Below is a small trained network, with its code and all its weights. Each question gives an input and a class and asks what happens when units are switched off, that is, made to give their printed mean instead of their output.

import numpy as np


def w(rows, s, z=0):
    codes = np.array(rows[::2]) - 128.0
    scale = np.full(codes.shape[1], s)
    scale[-1] = z or s
    return codes * scale


def f(y):
    return y / 2 * (1 + np.tanh(0.7978845608 * (y + 0.044715 * y**3)))


def log_softmax(a):
    a = a - a.max(-1, keepdims=True)
    return a - np.log(np.exp(a).sum(-1, keepdims=True))


def net(x, mask):
    res = np.array(x, float).reshape(1, 6) / 4 @ E
    y = f(res @ A[0][:, :-1].T + A[0][:, -1])
    res = res + np.where(mask, y, B[0][:, -1]) @ B[0][:, :-1]
    return log_softmax(res[-1] @ U[:, :-1].T + U[:, -1])


A, B = {}, {}
E = w([
[72,46,114,196,142,77],'x0',
[45,141,96,102,2,132],'x1',
[130,115,141,130,126,136],'x2',
[125,52,80,177,167,250],'x3',
[202,87,55,99,73,104],'x4',
[167,138,151,250,91,139],'x5',
],0.0075)
A[0] = w([
[85,146,154,114,41,123,73],'neuron 1',
[188,78,101,130,110,119,103],'neuron 2',
[181,138,189,123,164,58,119],'neuron 3',
[177,199,182,81,91,148,92],'neuron 4',
[161,170,182,203,68,93,131],'neuron 5',
[183,107,130,113,82,77,65],'neuron 6',
[165,97,87,110,105,110,67],'neuron 7',
[140,107,86,142,167,170,72],'neuron 8',
[175,127,147,131,183,112,4],'neuron 9',
[95,117,158,46,141,76,122],'neuron 10',
[70,167,148,141,143,133,82],'neuron 11',
[89,70,160,149,124,7,141],'neuron 12',
[91,144,208,142,156,132,113],'neuron 13',
],0.017,0.0042)
B[0] = w([
[91,119,86,123,43,81,208],'neuron 1',
[87,173,156,107,142,108,193],'neuron 2',
[107,160,72,99,41,128,242],'neuron 3',
[112,98,170,253,150,180,218],'neuron 4',
[138,97,99,35,195,148,246],'neuron 5',
[165,191,164,91,120,128,185],'neuron 6',
[85,139,191,141,145,102,171],'neuron 7',
[123,146,117,86,76,191,206],'neuron 8',
[66,26,148,152,94,68,190],'neuron 9',
[147,112,102,41,179,154,217],'neuron 10',
[150,157,196,111,109,117,176],'neuron 11',
[111,117,153,220,137,184,255],'neuron 12',
[134,184,154,105,134,94,213],'neuron 13',
],0.025,0.0085)
U = w([
[103,21,139,114,14,61,112],'0',
[110,185,248,97,158,67,107],'1',
[110,127,98,113,91,194,152],'2',
[84,78,156,211,173,200,86],'3',
[112,34,123,33,224,149,103],'4',
[90,112,113,130,141,129,247],'5',
[231,153,34,165,158,102,131],'6',
[207,154,20,188,196,1,95],'7',
],0.0085,0.013)

Each question gives the input, the list of numbers given to net, and the class t.
The units are the neurons (one row each of A and B). Each row of codes is followed by its name. A weight is (code - 128) times the scale printed after its matrix; where a second scale follows, it is the last column's (A, B and U).
mask holds one flag per neuron, in row order. A switched-off neuron (its flag False) gives its mean, the last column of its row in B, instead of its output. The means were averaged over made-up inputs and are rounded, as every weight is.
A unit's drop is (log p(t) with every unit on - log p(t) with that unit switched off) / (log p(t) with every unit on - log p(t) with every unit switched off).
The circuit of an input: a set's keep is (log p(t) with only the set's units on - log p(t) with every unit switched off) / (log p(t) with every unit on - log p(t) with every unit switched off). Starting from the 12 units with the biggest drops (on a tie, the unit counted first), units are removed one at a time, each time the one whose removal leaves the highest keep (on an exact tie, the one counted first), for as long as the keep stays at least 0.8.
circuit, biggest first: the units of the circuit, biggest drop first
most important unit: the unit with the biggest drop
top k neurons: the k neurons with the biggest drops, biggest first
drop when u is switched off: that unit's drop, to one decimal
input [-4,6,-1,-5,-1,-8], class 4: circuit, biggest first	[neuron 10]
input [-8,-6,-3,7,6,-6], class 3: circuit, biggest first	[neuron 3; neuron 5]
input [-6,1,1,1,3,-7], class 4: top 3 neurons	[neuron 10; neuron 12; neuron 3]
input [6,7,-1,0,-6,8], class 4: top 2 neurons	[neuron 5; neuron 3]
input [8,-5,-6,1,7,-6], class 3: top 2 neurons	[neuron 12; neuron 13]
input [3,1,4,-6,6,-8], class 4: top 3 neurons	[neuron 10; neuron 13; neuron 11]
input [8,-1,-4,-3,-8,8], class 1: top 3 neurons	[neuron 13; neuron 11; neuron 4]
input [-4,-3,-5,7,7,1], class 1: top 2 neurons	[neuron 2; neuron 7]
input [-2,6,5,-7,-5,8], class 4: top 4 neurons	[neuron 5; neuron 9; neuron 3; neuron 8]
input [5,-1,-5,-7,0,3], class 2: circuit, biggest first	[neuron 3; neuron 12; neuron 4]
input [4,-1,3,-7,4,0], class 2: circuit, biggest first	[neuron 3; neuron 12; neuron 6]
input [5,-7,-3,0,8,-8], class 1: top 4 neurons	[neuron 7; neuron 2; neuron 5; neuron 6]
input [6,-6,-1,6,-6,-5], class 0: top 2 neurons	[neuron 9; neuron 5]
input [2,7,-5,1,2,-2], class 0: circuit, biggest first	[neuron 1]
input [2,-4,5,-7,4,0], class 2: circuit, biggest first	[neuron 3; neuron 12]
input [-7,4,4,5,-2,7], class 3: top 3 neurons	[neuron 4; neuron 3; neuron 10]
input [-3,0,-8,-6,8,-3], class 1: top 2 neurons	[neuron 6; neuron 7]
input [8,5,7,-8,5,0], class 2: top 2 neurons	[neuron 1; neuron 12]
input [-5,2,-3,0,-2,6], class 4: top 3 neurons	[neuron 5; neuron 12; neuron 3]
input [-6,-8,-3,8,5,-5], class 0: circuit, biggest first	[neuron 9]
input [-5,0,2,-3,7,0], class 1: top 2 neurons	[neuron 6; neuron 12]
input [4,2,-4,2,0,1], class 3: circuit, biggest first	[neuron 3; neuron 5]
input [6,7,-1,-1,-7,-1], class 0: top 4 neurons	[neuron 1; neuron 6; neuron 2; neuron 4]
input [0,1,5,4,6,-4], class 1: circuit, biggest first	[neuron 7; neuron 2]
input [-1,-2,-1,0,1,5], class 4: drop when neuron 5 is switched off	0.3
input [0,4,5,-3,5,8], class 4: drop when neuron 5 is switched off	1.7
input [8,-3,4,3,6,7], class 3: drop when neuron 4 is switched off	-0.1
input [8,3,-5,-2,4,-3], class 3: drop when neuron 3 is switched off	0.0
input [5,-8,3,4,-1,2], class 0: most important unit	neuron 9
